Here is a tiny trained network, its code and every weight. The questions are about switching its units off for an input and a target symbol, where a switched-off unit gives its printed mean instead of its output.

import numpy as np


def w(rows, s, z=0):
    codes = np.array(rows[::2]) - 128.0
    scale = np.full(codes.shape[1], s)
    scale[-1] = z or s
    return codes * scale


def f(y):
    return np.maximum(y, 0)


def softmax(a):
    e = np.exp(a - a.max(-1, keepdims=True))
    return e / e.sum(-1, keepdims=True)


def log_softmax(a):
    a = a - a.max(-1, keepdims=True)
    return a - np.log(np.exp(a).sum(-1, keepdims=True))


def net(x, mask):
    ids = ['ΘΛΦγεημτω'.index(c) for c in x.split()]
    T = len(ids)
    res = E[ids] + P[:T]
    q, k, v = (res @ M[0].T for M in (Q, K, V))
    z = softmax(np.where(np.tri(T) > 0, q @ k.T / 4**0.5, -1e9)) @ v
    res = res + np.where(mask[0], z, O[0][:, -1]) @ O[0][:, :-1]
    y = f(res @ A[0][:, :-1].T + A[0][:, -1])
    res = res + np.where(mask[1:9], y, B[0][:, -1]) @ B[0][:, :-1]
    return log_softmax(res[-1] @ U[:, :-1].T + U[:, -1])


Q, K, V, O, A, B = {}, {}, {}, {}, {}, {}
E = w([
[89,226,179,150,113],'Θ',
[130,139,176,120,89],'Λ',
[62,69,92,216,124],'Φ',
[72,181,198,80,39],'γ',
[76,151,115,233,154],'ε',
[74,93,138,102,34],'η',
[249,102,82,170,185],'μ',
[196,162,208,79,70],'τ',
[85,137,160,161,102],'ω',
],0.011)
P = w([
[93,120,61,101,4],'0',
[116,143,184,153,141],'1',
[111,138,184,147,124],'2',
[143,126,202,142,144],'3',
[96,132,183,125,99],'4',
[148,120,193,134,135],'5',
[166,128,216,101,120],'6',
[125,93,163,134,109],'7',
[124,112,167,141,113],'8',
[132,98,171,112,90],'9',
[153,115,185,145,130],'10',
],0.013)
Q[0] = w([
[91,132,174,168,77],'head 0',
[192,182,2,53,208],'head 0',
[62,95,55,66,85],'head 0',
[141,179,155,138,54],'head 0',
],0.0075)
K[0] = w([
[130,178,46,132,25],'head 0',
[134,79,253,179,210],'head 0',
[131,159,254,138,106],'head 0',
[133,139,94,152,119],'head 0',
],0.0089)
V[0] = w([
[52,254,138,171,164],'head 0',
[177,178,187,21,78],'head 0',
[171,236,137,63,129],'head 0',
[155,113,102,152,226],'head 0',
],0.0085)
O[0] = w([
[52,133,175,200,55,122],'head 0',
[172,195,127,136,133,158],'head 0',
[245,164,74,221,59,116],'head 0',
[103,76,155,94,51,6],'head 0',
],0.012)
A[0] = w([
[131,112,220,123,175,254],'neuron 0',
[108,138,118,186,176,176],'neuron 1',
[93,104,137,64,168,86],'neuron 2',
[105,154,165,147,34,89],'neuron 3',
[185,186,84,205,83,126],'neuron 4',
[33,96,128,81,197,53],'neuron 5',
[139,172,255,129,163,127],'neuron 6',
[127,190,140,23,124,131],'neuron 7',
],0.0082,0.0032)
B[0] = w([
[69,92,14,179,23,232],'neuron 0',
[105,167,151,90,73,225],'neuron 1',
[216,78,199,92,153,165],'neuron 2',
[185,89,104,141,116,155],'neuron 3',
[151,106,255,82,144,253],'neuron 4',
[162,90,160,138,157,193],'neuron 5',
[91,112,72,121,115,255],'neuron 6',
[170,119,64,115,114,170],'neuron 7',
],0.0062,0.0095)
U = w([
[145,111,176,223,47,82],'Θ',
[134,143,107,144,163,160],'Λ',
[104,79,180,77,213,122],'Φ',
[129,149,200,121,178,61],'γ',
[64,89,112,176,53,178],'ε',
[122,145,49,100,254,110],'η',
[150,87,122,128,130,175],'μ',
[199,110,180,126,192,16],'τ',
[76,141,80,155,123,253],'ω',
],0.0085,0.0027)

Each question gives the input, a string of symbols that net reads in full, and the target symbol t.
The units are the heads (4 rows each of Q, K, V and O) and the neurons (one row each of A and B). Each row of codes is followed by its name. A weight is (code - 128) times the scale printed after its matrix; where a second scale follows, it is the last column's (O, A, B and U).
mask holds one flag per unit, heads first, then neurons. A switched-off unit (its flag False) gives its mean, the last column of its rows in O or B, instead of its output. The means were averaged over made-up inputs and are rounded, as every weight is.
A unit's drop is (log p(t) with every unit on - log p(t) with that unit switched off) / (log p(t) with every unit on - log p(t) with every unit switched off).
The circuit of an input: a set's keep is (log p(t) with only the set's units on - log p(t) with every unit switched off) / (log p(t) with every unit on - log p(t) with every unit switched off). Starting from all 9 units, units are removed one at a time, each time the one whose removal leaves the highest keep (on an exact tie, the one counted first), for as long as the keep stays at least 0.8.
circuit, biggest first: the units of the circuit, biggest drop first
top k neurons: the k neurons with the biggest drops, biggest first
drop of u: that unit's drop, to one decimal
input τ μ μ ω Φ Λ ε Λ ω η η, target τ: circuit, biggest first : [head 0; neuron 0]
input ε Φ μ τ η γ η Φ τ η η, target ε: circuit, biggest first : [head 0; neuron 4]
input Θ η Θ γ ε Λ ε ε τ τ, target Θ: circuit, biggest first : [head 0]
input τ Θ γ η, target τ: circuit, biggest first : [head 0; neuron 4]
input τ Θ Λ Φ Θ, target τ: top 2 neurons : [neuron 4; neuron 0]
input ω τ Θ, target ω: top 4 neurons : [neuron 4; neuron 0; neuron 6; neuron 2]
input η γ Θ γ ε Θ ω, target η: circuit, biggest first : [head 0; neuron 4]
input ε η Φ ε ε Θ, target ε: circuit, biggest first : [head 0; neuron 0]
input Φ Θ η, target Φ: top 2 neurons : [neuron 2; neuron 5]
input γ ε Φ, target γ: top 3 neurons : [neuron 4; neuron 0; neuron 1]
input τ Θ Φ Θ η Φ Φ, target τ: top 3 neurons : [neuron 4; neuron 0; neuron 6]
input ε Φ η γ τ Θ τ ε Θ Φ ε, target ε: top 2 neurons : [neuron 0; neuron 4]
input ε Θ Φ Φ η γ ε Θ τ, target ε: drop of head 0 : 0.6
input τ τ Θ Φ Λ, target τ: drop of head 0 : 1.8
input Φ ε γ τ μ ω Θ τ ε μ ε, target Φ: drop of neuron 5 : 0.2
